Here are made-up nodes, facts about them, and rows of numbers that follow some of those facts. Name the node behind each unnamed row.

Some rows with their names:
(1279): [ -6 -40 -37 -40   8  80  40 -13  28   3  -3   5  16 -29 -30 -13 -45 -10
  33 -83  31 -12 -47 -82 -22 -54 -10  25 -34   2   8  13   8  65  -4]
(1234): [-12 -46   2 -10   3  26  25 -21  32  19  -4  -2  21 -31 -29   7 -34  45
  23 -46  31 -19 -37 -74 -39 -28 -21  23 -32   5 -19   8  36  58 -26]
(45): [ 28  24 -37  39   0   2  37 -26  12 -38 -14  41 -13 -13 -22   0  10   3
   2 -31  33 -16 -40 -64 -55  -4 -46  47 -47  -4 -33 -17 -14  55  20]
(799): [ 51  -1 -36  43  10  20  45 -33   6 -20 -18  10 -26   5 -14  37 -24  -4
 -27 -44  42   0 -26 -36 -40 -30 -67  19 -51 -19 -29 -67  -6  57 -23]
(155): [ 23   4 -51  28   4   6  37 -14  25 -12 -27  18   9  -3 -37   5   8  19
  29 -28  39 -21 -32 -53 -32 -18 -35  30 -49  16 -28 -18   6  66   5]
(1427): [ -4 -48 -10  -6   1  23  25 -19  25  25  -1   3  10 -35 -33  14 -44  39
  24 -41  28 -18 -35 -77 -45 -23 -21  20 -31   6 -24  14  43  52 -23]
(1766): [ 34  -4 -24  41   1  24  34 -14  18  -7 -23   5  21  14 -25   8 -22   4
  -3 -38  44  -4 -23 -30 -27 -18 -44  16 -40 -10 -31 -18  22  59 -21]
(546): [ 23  -4   3   3  -7  -5  59 -20  44 -27 -21  19   2  11 -34 -30 -28 -12
   7 -24  47   7   5 -40 -56 -25 -42  71  -4 -23 -12  -8 -26  57  34]
(302): [ 47  -1 -49  38  14  14  45 -22  26 -10 -24   5 -10   0 -29  32 -10   8
  -7 -38  47 -14 -27 -40 -35 -39 -59  14 -55  -2 -28 -68 -12  63 -22]
(678): [ -1 -60   6 -35   1  17  39 -28  35  19  -1  -4  31 -28 -20  19 -75  33
  23 -30  39 -10 -30 -72 -36 -55 -27  -2 -23  13   2  -2  49  54 -32]
(452): [ 12   0 -20  35   0  14  29  -4  15 -22 -23  30  19   3 -37  -9   6  24
  25 -20  36 -13 -37 -55 -35  -3 -36  26 -44  11 -43  20  17  60  12]
(1822): [ 12   0 -48  -4  -3  -1  46   0  39 -15 -18  23  60 -14 -21  -4 -17  14
  57   1  33 -11 -41 -57 -24 -35 -25 -17 -47  31  -8   6  43  59  10]
(881): [ 24 -14 -29  34   0  35  31   6  33  -9 -22  -1  43  28 -30 -13 -10  22
  27 -29  40   2 -18 -26 -22  -4 -28   8 -37   1 -29  14  33  60 -19]
(653): [ 12 -23   7 -31 -24 -22  64 -30  27 -33 -17  12  59  12 -12   3 -85   1
  30  14  43   9 -21 -48 -19 -60 -43 -13 -16  13  13   2  33  52   7]
(1810): [ -1 -37  10   6   6  40  28 -24  14  10  14   5   1 -26 -19  11 -50  30
  -9 -54  21  -2 -38 -73 -54 -10 -25  36 -22 -10 -29  25  33  48 -20]
(1089): [ 20  13 -45  36   7  23  32  -4  19 -23 -15  21  20  -3 -31 -14  17   4
  21 -31  34 -10 -34 -51 -32   1 -32  30 -47   1 -35  11  12  57  11]
(88): [ 15  -4 -36  12   1   6  40  -6  37  -9 -23   7  39   1 -24  -1 -18  11
  29 -17  37  -8 -26 -43 -26 -27 -35   7 -46  12 -25  -2  23  64   1]
(1847): [ 29 -10  11  18 -12  10  41 -25   2 -27 -20  20  12  28 -31   3 -50  -7
  -3 -20  41   2 -12 -40 -28 -21 -49  35 -17 -21 -26  -1  10  48   2]

There are 2 kinds of fact about the nodes: χ, Θ.
χ: uses; Θ: refers to
(10) | χ (1134), (302), (2047), (1221), (1728), (1169), (799)
(1134) | Θ (777), (1058), (837), (192), (1545), (526), (34), (641), (1847)
(1138) | χ (266), (516) | Θ (158), (826), (427), (1531), (493)
(1139) | χ (192), (476), (1823), (141)
(1140) | Θ (16)
(1169) | Θ (1139), (369), (516), (27), (766), (1938)
(1217) | χ (212), (45), (1164), (381)
(1234) | Θ (1483), (881), (1317), (906)
(1242) | Θ (117), (777), (1766), (1475), (2047), (1508), (1274)
(1279) | Θ (436), (766), (425)
(1281) | Θ (1909), (158), (1046)
(1312) | χ (1824), (192), (1916), (1221)
(1317) | χ (71), (788), (585)
(1375) | Θ (158), (1475), (166), (34), (546), (500), (99)
(141) | Θ (1302), (192), (1537), (427)
(1427) | Θ (344), (158), (1766), (788)
(1481) | Θ (16), (1434), (766)
(1494) | Θ (1815), (546), (766), (1542)
(1536) | χ (1810), (925), (1744), (34)
(1545) | χ (1660), (837), (63), (350)
(1547) | χ (1483), (748), (1498) | Θ (969), (957), (436), (381)
(1562) | Θ (1001), (1822), (1495), (657), (427), (1498), (425), (1292)
(1571) | χ (1089), (2001) | Θ (693), (500), (1498)
(1576) | χ (1643), (806), (411), (852), (1562), (1140)
(158) | χ (1096), (406), (1669)
(159) | χ (212), (297), (405)
(162) | χ (1046), (1118), (901), (1508), (1292)
(1622) | χ (302), (493)
(1658) | Θ (1136), (657)
(166) | χ (452), (369), (1508)
(1660) | Θ (219), (452), (799)
(1669) | Θ (369)
(1728) | Θ (969), (1861), (653)
(176) | Θ (1302), (405), (425)
(1783) | Θ (134), (192), (981), (546)
(1810) | Θ (330), (1008)
(1815) | χ (297), (1658), (1728)
(1822) | χ (1089), (1494)
(1859) | χ (266), (969), (806), (2047)
(1861) | χ (1310)
(1915) | χ (1766), (1425)
(1916) | Θ (748), (1542)
(1931) | χ (176), (228), (427), (546), (906), (1274)
(1938) | χ (852), (788), (516), (657), (1964)
(1961) | χ (406), (795), (1140)
(2001) | Θ (1824), (1227), (1136), (766), (500), (1274)
(2019) | Θ (88), (1931), (1483), (16), (192), (405), (58)
(203) | χ (837), (917), (881), (1227), (1935) | Θ (212), (1165), (166), (1227), (657), (1964), (66)
(228) | Θ (1425), (1217)
(27) | χ (1660), (1562), (1500), (1498)
(297) | Θ (546), (766)
(320) | Θ (862), (162), (766), (1043)
(330) | χ (297), (826), (510), (799)
(335) | Θ (330), (1792), (788), (1847)
(350) | Θ (429), (1537), (516)
(359) | χ (1971) | Θ (837), (949), (942)
(411) | Θ (806), (670)
(429) | χ (71), (1096), (1375), (2001)
(436) | χ (287), (1008), (906)
(476) | Θ (1822), (1622), (1971), (966), (1053), (1823)
(481) | Θ (219), (830), (452), (1751)
(500) | χ (852), (1310), (834), (1140)
(508) | χ (45), (1046), (1475), (1008), (427), (1375)
(526) | χ (810), (693)
(554) | χ (134), (1916), (1274) | Θ (830), (806), (1792), (526), (1971)
(58) | χ (1916), (381)
(585) | Θ (10), (1221), (27), (1823)
(587) | χ (826), (1771), (63), (1136), (562), (641)
(628) | Θ (1434), (862), (27)
(647) | χ (1281), (925), (748), (788), (1008), (481), (799), (1721), (1823)
(653) | χ (1911), (176), (1500), (1823), (1847)
(66) | χ (925), (1165), (411), (1046), (966), (320)
(670) | χ (71), (1155), (795), (1537), (862), (425)
(675) | Θ (1001), (1155), (826), (1053), (1292)
(676) | Θ (1155), (1931), (406), (1165), (452), (1766), (34)
(678) | χ (1766), (141) | Θ (205)
(694) | χ (676), (852), (562), (1425)
(697) | χ (1164), (155), (722)
(71) | Θ (1312), (806)
(720) | Θ (852), (1792), (1217), (99)
(722) | Θ (1495), (1164)
(735) | Θ (1217), (99), (1935)
(738) | χ (925), (862), (1792), (350) | Θ (436), (766), (425)
(76) | Θ (159)
(795) | Θ (862), (968), (1792), (1310)
(814) | Θ (647), (562)
(830) | χ (266), (1281), (1537), (1792), (1449), (788), (1310)
(900) | χ (814), (1096), (45), (1310), (834)
(901) | Θ (266), (1165), (369), (162), (493)
(912) | Θ (381), (1136), (766), (1938)
(917) | Θ (266), (1302), (192), (546)
(925) | Θ (88), (134), (826), (1310), (1964)
(942) | χ (810), (675)
(949) | χ (1669), (405), (966), (1481), (1375)
(957) | χ (969), (1495), (901), (1375)
(968) | χ (616), (381)
(99) | χ (1328)

Rows to name:
No name comes twice in this set of rows, the named rows included.
[  1 -40   5  10   5  74  26 -26  -7   9   5   0  12 -31 -20  11 -75  -8
 -21 -81  39  -1 -35 -65 -60  14 -36  17 -62 -26 -20   6  45  64 -38] | (1562)
[ 11  -5 -32 -34 -21  -2  71 -23  15 -40 -21  27  37   0 -21  -7 -72 -26
  34  -2  40  -3 -44 -62 -19 -56 -40   3 -38  15  21  10  14  58  39] | (436)
[ 15   8 -17  38   3  11  37 -23   6 -33 -11  36  14  -7  -9   1 -13   4
  -6 -24  32   2 -43 -52 -36   7 -48  22 -43  -4 -30   5   8  53  15] | (1165)
[ -1 -38  15  10  21  38  22 -20   9   2  10  15   0 -45   7  17 -31  33
 -31 -53  15   2 -49 -70 -40 -11 -40  25 -26 -12 -33   5  31  41 -30] | (585)
[  2  -2 -27 -27  -7 -27  58 -15  35 -37  -5  36  58 -25   6 -11 -44   1
  32  19  29   5 -53 -62 -23 -36 -37 -27 -37  31  15  10  45  51  29] | (66)
[  3 -60  -5  -8  28  50  47 -31  35   4 -14  -1 -39 -31   1  48 -21  41
 -18 -67  25 -10 -46 -82 -29 -76 -47  19 -23  -7 -22 -53 -20  61 -36] | (1169)
[ 19 -45 -20   4  24  11  36 -36  39  32  -2  -6 -22 -46 -19  39 -45  24
 -10 -65  38 -14 -25 -68 -64 -47 -45  35 -41  -4 -29 -70   2  59 -38] | (1134)
[  1 -42  31   1   9  30  32 -43  -1  -5   7  19 -18 -28  -1  27 -74  22
 -44 -53  30   1 -40 -75 -55 -20 -47  30 -23 -23 -28  -9  28  44 -30] | (481)
[ 27 -24 -21 -15 -11   7  47   7  53  -9 -12   1  79  15   2  -6 -52   8
  43   6  36  20 -24 -22  -1 -41 -28 -35 -28  22   8   5  71  52 -25] | (1545)
[-10 -43 -13 -26   8  62  40 -18  36   6  -5   4   9 -23 -18  -3 -32  21
  32 -65  26 -14 -46 -77 -18 -59 -15  16 -21   6 -12  16   9  60 -11] | (912)

The same nodes again, as new rows of numbers:
Known rows:
(1302): [-6 -4  4  7  4 10  5 -2  1  7  9  6  9 -4]
(1328): [-17  12 -68   8 -29  19 -24  26  29 -10  -2  18  29   6]
(330): [ 0 -1  6  3  2  7 -6 -2 -5  8 -4 -8  6  1]
(810): [-13  30  -1 -16  29   8  19  14  25   2   2   0   7 -21]
(1001): [-3 -3  3 -1  7  9 -1 -5  2  4  4 -8 12  0]
(697): [  8  -3   4  -2  -1   4  -6  -2  -1  16  -1 -13   4   2]
(63): [-15  -4  -2 -12  13  16  -4   0  -2  -1   5   3   7  -1]
(881): [-32  -4   0 -11  12  30  -3   0 -18  -8   0   9  13  -3]
(1931): [ 6 -2  3  3  2  9 -2 -2 -3 12 -1 -8  7  1]
(906): [ -7  -3  -2 -13  14   8  -3   1   4   2   8   0   3   1]
(693): [-13  29   1 -16  28   8  18  14  27   1   3  -2   8 -22]
(641): [-14  -4   1 -13  12  13  -5   0  -3  -1   7   2   5   0]
(981): [-4 -3  3 -3  6 11 -4  2  4  9  2  0  4  0]
(1312): [ 3 -1  2  2  1  5 -2 -3 -7 11 -4 -9  5  0]
(2047): [ -7  -4  -1 -13  14   9  -5   0   4   1   8  -1   4   1]
(1140): [ -4  -1 -14   0   5   7  22  -2  -1 -11  -2  20  -3   1]
(901): [  7  -5  -9 -13   5  15  13  -2  10 -17   0   7   0   6]
(900): [ 2 -2  4  5  4  9 -4 -4  1 11 -4 -9  8  3]

Name these rows:
No name comes twice in this set of rows, the named rows included.
[-18  -8   2   7  13  -2  14  -6   3   4  11   0  18   1] | (425)
[ -5  -1  -5  -8   7  11  11  -6  -4 -20   0   7   8  -1] | (1660)
[ -2   0 -11   0   6  15  10   0  -5   7  -4   6  -1   1] | (16)
[-10   0 -10 -10  13  13   2   0   4  -2   0   6  -3   4] | (862)
[-11  -7  12   2  -5  28   6  -4 -16 -14 -10  -2  25   0] | (203)
[ 6 -2  4  6 -6  4  6 -2 -4  0 -6 -6  8  2] | (678)
[-14  -7   1 -16  11  14  -2   0   3  -1   6  -4   9   3] | (1136)
[ -4  -7   5   3  -4   4  19   0   1 -11  15  22   5  -8] | (141)
[  7 -12  13   9  -2   4   7 -11  -8   0  -5  -4   5   8] | (359)
[  8  10  -2  14  -3 -13  10  -7  -8 -10 -13   3   1  -1] | (554)
[-20  -9  -8  40  13  16  29   0  52  -4  -1  25   4  27] | (1494)
[ -6   6  -9   0  10  -3   7  -4   6 -20  -6  13  -3   5] | (795)
[  4  -2   6  33   8   7  10 -14  24  -7  -9  -5  20  15] | (1571)
[  0   3  -2  45  23  14   5 -21  23   3  -8  -6  21  16] | (1822)

